Below is a small trained network, with its code and all its weights. Each question gives an input and a target symbol and asks what happens when units are switched off, that is, made to give their printed mean instead of their output.

import numpy as np


def w(rows, s, z=0):
    codes = np.array(rows[::2]) - 128.0
    scale = np.full(codes.shape[1], s)
    scale[-1] = z or s
    return codes * scale


def f(y):
    return np.maximum(y, 0)


def softmax(a):
    e = np.exp(a - a.max(-1, keepdims=True))
    return e / e.sum(-1, keepdims=True)


def log_softmax(a):
    a = a - a.max(-1, keepdims=True)
    return a - np.log(np.exp(a).sum(-1, keepdims=True))


def net(x, mask):
    ids = ['ΞΦΨΩαβγητ'.index(c) for c in x.split()]
    T = len(ids)
    res = E[ids] + P[:T]
    u = 0
    for l in range(2):
        r = res
        for j in range(2):
            rows = slice(4 * j, 4 * j + 4)
            q, k, v = (r @ M[l][rows].T for M in (Q, K, V))
            z = softmax(np.where(np.tri(T) > 0, q @ k.T / 4**0.5, -1e9)) @ v
            o = O[l][rows]
            res = res + np.where(mask[u + j], z, o[:, -1]) @ o[:, :-1]
        u += 2
        y = f(res @ A[l][:, :-1].T + A[l][:, -1])
        res = res + np.where(mask[u : u + 4], y, B[l][:, -1]) @ B[l][:, :-1]
        u += 4
    return log_softmax(res[-1] @ U[:, :-1].T + U[:, -1])


Q, K, V, O, A, B = {}, {}, {}, {}, {}, {}
E = w([
[96,89,133],'Ξ',
[201,146,134],'Φ',
[151,37,110],'Ψ',
[86,139,99],'Ω',
[153,148,163],'α',
[155,249,63],'β',
[116,156,76],'γ',
[163,67,40],'η',
[167,163,47],'τ',
],0.017)
P = w([
[101,129,160],'0',
[66,254,58],'1',
[79,176,70],'2',
[102,135,97],'3',
[93,166,127],'4',
[78,197,169],'5',
[137,128,126],'6',
[113,171,165],'7',
[151,152,134],'8',
[153,110,119],'9',
[126,204,161],'10',
[164,48,89],'11',
[158,136,100],'12',
],0.011)
Q[0] = w([
[179,184,132],'0.h0',
[111,95,167],'0.h0',
[84,194,200],'0.h0',
[116,102,106],'0.h0',
[52,69,36],'0.h1',
[154,190,93],'0.h1',
[9,102,119],'0.h1',
[146,108,121],'0.h1',
],0.013)
K[0] = w([
[90,136,250],'0.h0',
[97,166,112],'0.h0',
[128,145,203],'0.h0',
[197,98,52],'0.h0',
[176,95,138],'0.h1',
[150,77,153],'0.h1',
[152,128,149],'0.h1',
[228,159,16],'0.h1',
],0.011)
V[0] = w([
[47,150,79],'0.h0',
[70,92,137],'0.h0',
[159,157,161],'0.h0',
[192,74,100],'0.h0',
[210,245,212],'0.h1',
[211,131,46],'0.h1',
[124,108,165],'0.h1',
[159,106,68],'0.h1',
],0.011)
O[0] = w([
[143,143,100,202],'0.h0',
[109,113,72,102],'0.h0',
[112,127,134,87],'0.h0',
[130,196,125,162],'0.h0',
[62,151,46,27],'0.h1',
[52,254,179,254],'0.h1',
[167,146,76,70],'0.h1',
[44,147,168,215],'0.h1',
],0.0086,0.0066)
A[0] = w([
[37,134,3,56],'0.n0',
[18,109,98,253],'0.n1',
[62,93,121,140],'0.n2',
[12,57,153,148],'0.n3',
],0.0076,0.0022)
B[0] = w([
[5,57,106,215],'0.n0',
[188,123,192,252],'0.n1',
[138,115,173,155],'0.n2',
[176,255,151,182],'0.n3',
],0.0067,0.0035)
Q[1] = w([
[254,190,96],'1.h0',
[43,225,160],'1.h0',
[31,50,39],'1.h0',
[211,215,127],'1.h0',
[78,8,97],'1.h1',
[28,173,233],'1.h1',
[91,46,15],'1.h1',
[140,146,118],'1.h1',
],0.0095)
K[1] = w([
[105,119,129],'1.h0',
[54,98,10],'1.h0',
[205,132,149],'1.h0',
[146,172,102],'1.h0',
[172,173,129],'1.h1',
[158,80,121],'1.h1',
[153,173,124],'1.h1',
[133,111,97],'1.h1',
],0.014)
V[1] = w([
[184,199,72],'1.h0',
[156,100,137],'1.h0',
[98,146,68],'1.h0',
[178,70,83],'1.h0',
[163,43,128],'1.h1',
[116,162,80],'1.h1',
[81,198,143],'1.h1',
[231,247,124],'1.h1',
],0.013)
O[1] = w([
[239,60,131,179],'1.h0',
[161,92,168,38],'1.h0',
[39,45,56,245],'1.h0',
[151,71,103,1],'1.h0',
[97,135,101,42],'1.h1',
[68,183,154,157],'1.h1',
[55,254,22,215],'1.h1',
[227,163,166,120],'1.h1',
],0.0067,0.0093)
A[1] = w([
[184,54,120,84],'1.n0',
[170,120,47,253],'1.n1',
[77,145,139,90],'1.n2',
[6,81,75,32],'1.n3',
],0.012,0.0051)
B[1] = w([
[155,177,128,150],'1.n0',
[111,82,182,157],'1.n1',
[211,13,99,202],'1.n2',
[185,133,140,249],'1.n3',
],0.011,0.016)
U = w([
[154,122,220,141],'Ξ',
[170,156,88,42],'Φ',
[169,155,197,113],'Ψ',
[70,128,184,149],'Ω',
[111,108,86,153],'α',
[180,193,38,6],'β',
[100,161,110,253],'γ',
[202,255,189,43],'η',
[74,204,28,194],'τ',
],0.0056,0.0046)

Each question gives the input, a string of symbols that net reads in full, and the target symbol t.
The units are the heads (4 rows each of Q, K, V and O) and the neurons (one row each of A and B). Each row of codes is followed by its name. A weight is (code - 128) times the scale printed after its matrix; where a second scale follows, it is the last column's (O, A, B and U).
mask holds one flag per unit, layer by layer, with each layer's heads first. A switched-off unit (its flag False) gives its mean, the last column of its rows in O or B, instead of its output. The means were averaged over made-up inputs and are rounded, as every weight is.
A unit's drop is (log p(t) with every unit on - log p(t) with that unit switched off) / (log p(t) with every unit on - log p(t) with every unit switched off).
The circuit of an input: a set's keep is (log p(t) with only the set's units on - log p(t) with every unit switched off) / (log p(t) with every unit on - log p(t) with every unit switched off). Starting from all 12 units, units are removed one at a time, each time the one whose removal leaves the highest keep (on an exact tie, the one counted first), for as long as the keep stays at least 0.8.
units of the circuit, in order: the units of the circuit, biggest drop first
k most important neurons: the k neurons with the biggest drops, biggest first
drop of u: that unit's drop, to one decimal
input η Ψ Ξ α, target η: units of the circuit, in order => [1.h0, 0.h1]
input η τ α Ψ Ξ τ Ξ Ξ, target η: units of the circuit, in order => [0.h1, 1.h0, 0.n3, 0.n0]
input η η τ Ξ, target η: units of the circuit, in order => [0.h1, 1.h0, 0.n3]
input η Ω Ξ η Ψ Φ Φ η Ψ, target η: units of the circuit, in order => [1.h0, 0.h1, 1.n2]
input β τ τ, target β: 4 most important neurons => [1.n3, 0.n0, 1.n2, 1.n1]
input η Ψ Φ, target η: units of the circuit, in order => [0.h1, 1.h0]
input τ η η η τ η η η Ψ η, target τ: 3 most important neurons => [1.n3, 0.n0, 1.n1]
input η β η Ξ τ β Ξ η β γ Φ β η, target η: units of the circuit, in order => [1.h1]
input α γ γ η α η τ Ω γ Ψ Ξ, target α: units of the circuit, in order => [0.h1, 1.h0]
input τ η Φ γ Ω η Φ, target τ: 3 most important neurons => [0.n0, 1.n3, 1.n1]
input η τ β, target η: units of the circuit, in order => [0.h1, 1.h0]
input η Ξ η, target η: 2 most important neurons => [0.n0, 1.n2]
input τ γ τ τ Ξ τ η Ξ Ξ η, target τ: 2 most important neurons => [0.n0, 1.n3]
input α τ γ τ Φ Φ γ β, target α: 2 most important neurons => [0.n0, 1.n2]
input α τ γ α τ η η Ω, target α: 2 most important neurons => [0.n0, 1.n2]
input τ η τ γ β τ α τ Φ, target τ: most important neuron => [0.n0]
input η τ τ τ Ξ η γ α α Ξ η α, target η: 3 most important neurons => [0.n0, 1.n2, 0.n3]
input η η η η τ γ, target η: drop of 1.n0 => -0.1
input η Ξ τ, target η: drop of 0.n0 => 0.4
input η γ η γ, target η: drop of 1.h1 => 0.4
